Below is a small trained network, with its code and all its weights. Each question gives an input and a target symbol and asks what happens when units are switched off, that is, made to give their printed mean instead of their output.

import numpy as np


def w(rows, s, z=0):
    codes = np.array(rows[::2]) - 128.0
    scale = np.full(codes.shape[1], s)
    scale[-1] = z or s
    return codes * scale


def norm(h):
    return h / np.sqrt((h * h).mean(-1, keepdims=True) + 1e-5)


def f(y):
    return np.maximum(y, 0)


def softmax(a):
    e = np.exp(a - a.max(-1, keepdims=True))
    return e / e.sum(-1, keepdims=True)


def log_softmax(a):
    a = a - a.max(-1, keepdims=True)
    return a - np.log(np.exp(a).sum(-1, keepdims=True))


def net(x, mask):
    ids = ['αβγδεηθλμξπστφψω'.index(c) for c in x.split()]
    T = len(ids)
    res = E[ids] + P[:T]
    q, k, v = (norm(res) @ M[0].T for M in (Q, K, V))
    z = softmax(np.where(np.tri(T) > 0, q @ k.T / 3**0.5, -1e9)) @ v
    res = res + np.where(mask[0], z, O[0][:, -1]) @ O[0][:, :-1]
    y = f(norm(res) @ A[0][:, :-1].T + A[0][:, -1])
    res = res + np.where(mask[1:9], y, B[0][:, -1]) @ B[0][:, :-1]
    return log_softmax(norm(res)[-1] @ U[:, :-1].T + U[:, -1])


Q, K, V, O, A, B = {}, {}, {}, {}, {}, {}
E = w([
[132,111,161,129,102,137,129,136],'α',
[146,106,166,122,108,129,120,125],'β',
[128,121,157,119,95,151,139,142],'γ',
[98,111,167,120,88,195,144,158],'δ',
[135,110,164,124,98,133,124,128],'ε',
[102,118,143,120,85,161,132,117],'η',
[122,100,208,116,116,203,111,169],'θ',
[146,101,163,101,103,144,106,76],'λ',
[172,107,132,122,82,155,127,92],'μ',
[184,141,145,127,91,131,132,139],'ξ',
[149,176,131,120,105,141,132,158],'π',
[89,148,142,136,122,130,77,90],'σ',
[115,83,109,156,133,124,141,91],'τ',
[118,141,97,156,94,134,105,142],'φ',
[178,171,78,143,102,6,174,107],'ψ',
[109,161,145,141,147,131,152,124],'ω',
],0.015)
P = w([
[199,70,192,169,206,196,92,196],'0',
[184,100,186,183,160,200,109,161],'1',
[192,121,174,214,170,181,103,139],'2',
[163,127,188,181,113,165,129,143],'3',
[157,130,183,171,98,146,135,134],'4',
[144,135,170,156,83,131,145,133],'5',
[138,146,166,138,69,120,151,125],'6',
[138,152,158,126,61,101,152,114],'7',
[139,160,149,108,48,82,152,101],'8',
[121,169,153,97,24,71,163,110],'9',
[106,181,157,82,3,43,174,119],'10',
],0.0051)
Q[0] = w([
[109,122,156,188,119,141,91,74],'h0',
[85,72,103,23,200,96,160,154],'h0',
[165,111,15,180,251,152,70,166],'h0',
],0.011)
K[0] = w([
[141,168,58,181,124,97,194,141],'h0',
[191,86,156,87,114,255,74,150],'h0',
[112,65,173,172,193,225,100,206],'h0',
],0.0087)
V[0] = w([
[118,89,80,118,81,139,64,54],'h0',
[123,89,177,111,206,121,254,66],'h0',
[181,29,59,162,101,134,154,164],'h0',
],0.0078)
O[0] = w([
[168,109,168,201,98,111,59,189,141],'h0',
[15,84,243,109,159,49,249,74,41],'h0',
[106,171,101,87,2,16,101,175,5],'h0',
],0.0087,0.0028)
A[0] = w([
[58,182,125,196,127,180,192,69,246],'n0',
[151,102,128,118,22,128,198,131,104],'n1',
[237,178,118,126,140,212,182,172,255],'n2',
[79,72,206,151,108,191,171,80,54],'n3',
[238,87,108,115,64,113,115,107,53],'n4',
[66,53,149,151,157,2,125,197,116],'n5',
[165,96,171,138,167,240,103,190,80],'n6',
[48,217,186,23,112,76,153,136,122],'n7',
],0.0066,0.0027)
B[0] = w([
[199,76,201,146,137,158,194,172,200],'n0',
[170,28,95,98,224,85,128,118,197],'n1',
[29,111,184,108,101,97,127,49,254],'n2',
[91,254,86,111,124,57,123,221,214],'n3',
[80,167,134,110,183,197,183,211,209],'n4',
[101,222,91,172,72,235,141,56,152],'n5',
[132,138,60,119,215,43,109,98,236],'n6',
[185,137,103,206,105,131,97,79,198],'n7',
],0.0062,0.0065)
U = w([
[177,107,130,200,222,159,66,59,90],'α',
[192,59,67,69,190,115,166,180,149],'β',
[58,129,176,212,39,112,108,75,186],'γ',
[169,31,216,158,71,159,135,229,136],'δ',
[196,180,39,171,170,45,179,140,128],'ε',
[54,72,71,125,157,91,109,157,132],'η',
[254,176,159,191,129,158,186,141,2],'θ',
[138,184,40,154,82,172,72,184,223],'λ',
[109,127,163,7,84,189,134,167,112],'μ',
[178,69,103,148,136,115,141,132,87],'ξ',
[68,132,101,102,159,105,118,156,155],'π',
[152,83,116,63,112,56,98,51,69],'σ',
[111,143,187,150,162,189,233,105,233],'τ',
[55,183,93,46,122,184,111,45,89],'φ',
[100,120,90,116,151,113,134,153,87],'ψ',
[134,186,196,159,165,26,94,198,125],'ω',
],0.009,0.0033)

Each question gives the input, a string of symbols that net reads in full, and the target symbol t.
The units are the heads (3 rows each of Q, K, V and O) and the neurons (one row each of A and B). Each row of codes is followed by its name. A weight is (code - 128) times the scale printed after its matrix; where a second scale follows, it is the last column's (O, A, B and U).
mask holds one flag per unit, heads first, then neurons. A switched-off unit (its flag False) gives its mean, the last column of its rows in O or B, instead of its output. The means were averaged over made-up inputs and are rounded, as every weight is.
A unit's drop is (log p(t) with every unit on - log p(t) with that unit switched off) / (log p(t) with every unit on - log p(t) with every unit switched off).
The circuit of an input: a set's keep is (log p(t) with only the set's units on - log p(t) with every unit switched off) / (log p(t) with every unit on - log p(t) with every unit switched off). Starting from all 9 units, units are removed one at a time, each time the one whose removal leaves the highest keep (on an exact tie, the one counted first), for as long as the keep stays at least 0.8.
circuit, biggest first: the units of the circuit, biggest drop first
most important unit: the unit with the biggest drop
top k neurons: the k neurons with the biggest drops, biggest first
drop of u: that unit's drop, to one decimal
input θ ω η λ ε π σ μ, target α: circuit, biggest first : h0, n2
input β ω ω π τ, target τ: circuit, biggest first : h0, n0
input ε σ λ λ ω γ σ τ σ, target γ: circuit, biggest first : h0, n5
input λ σ δ, target α: top 3 neurons : n6, n2, n4
input θ σ λ π σ ξ, target α: top 3 neurons : n2, n6, n3
input σ π ω λ μ σ θ, target α: circuit, biggest first : h0, n6
input π λ ε, target φ: circuit, biggest first : h0, n2
input θ π γ ε φ π λ λ, target φ: circuit, biggest first : n4, n0
input σ σ θ φ θ ψ λ π μ, target β: most important unit : n1
input δ λ β π, target φ: circuit, biggest first : n2, h0
input σ λ δ μ β, target δ: top 2 neurons : n3, n6
input ω φ ξ μ φ μ μ η, target δ: top 2 neurons : n3, n6
input μ ε λ τ λ ξ λ, target μ: circuit, biggest first : h0, n4
input σ τ ε ω σ π λ θ λ γ, target ω: circuit, biggest first : h0, n3
input λ α τ λ τ μ α γ σ, target α: circuit, biggest first : h0
input σ σ ω λ π, target τ: top 2 neurons : n0, n2
input β μ μ λ ω λ λ λ, target ω: top 2 neurons : n3, n2
input ε π λ, target φ: circuit, biggest first : h0, n2
input σ ε π θ η, target φ: top 3 neurons : n2, n6, n7
input ε μ σ ε, target α: circuit, biggest first : h0, n6, n2
input λ θ ξ α, target μ: top 2 neurons : n6, n4
input η λ λ σ γ η, target α: circuit, biggest first : h0, n6
input π λ ε ω α μ λ, target δ: top neuron : n6
input δ σ α λ η λ ψ φ ω θ, target ω: top 2 neurons : n3, n7
input λ η τ λ λ π ξ σ τ λ τ, target γ: top 2 neurons : n5, n6
input λ λ ξ, target μ: drop of n4 : 0.4
input λ δ μ λ φ δ λ, target λ: drop of h0 : 0.8
input π λ λ λ, target ω: drop of n3 : 0.2
input η σ ω α γ φ σ ω α ε, target τ: drop of h0 : 1.8
input β ε θ η λ ξ δ, target μ: top neuron : n7
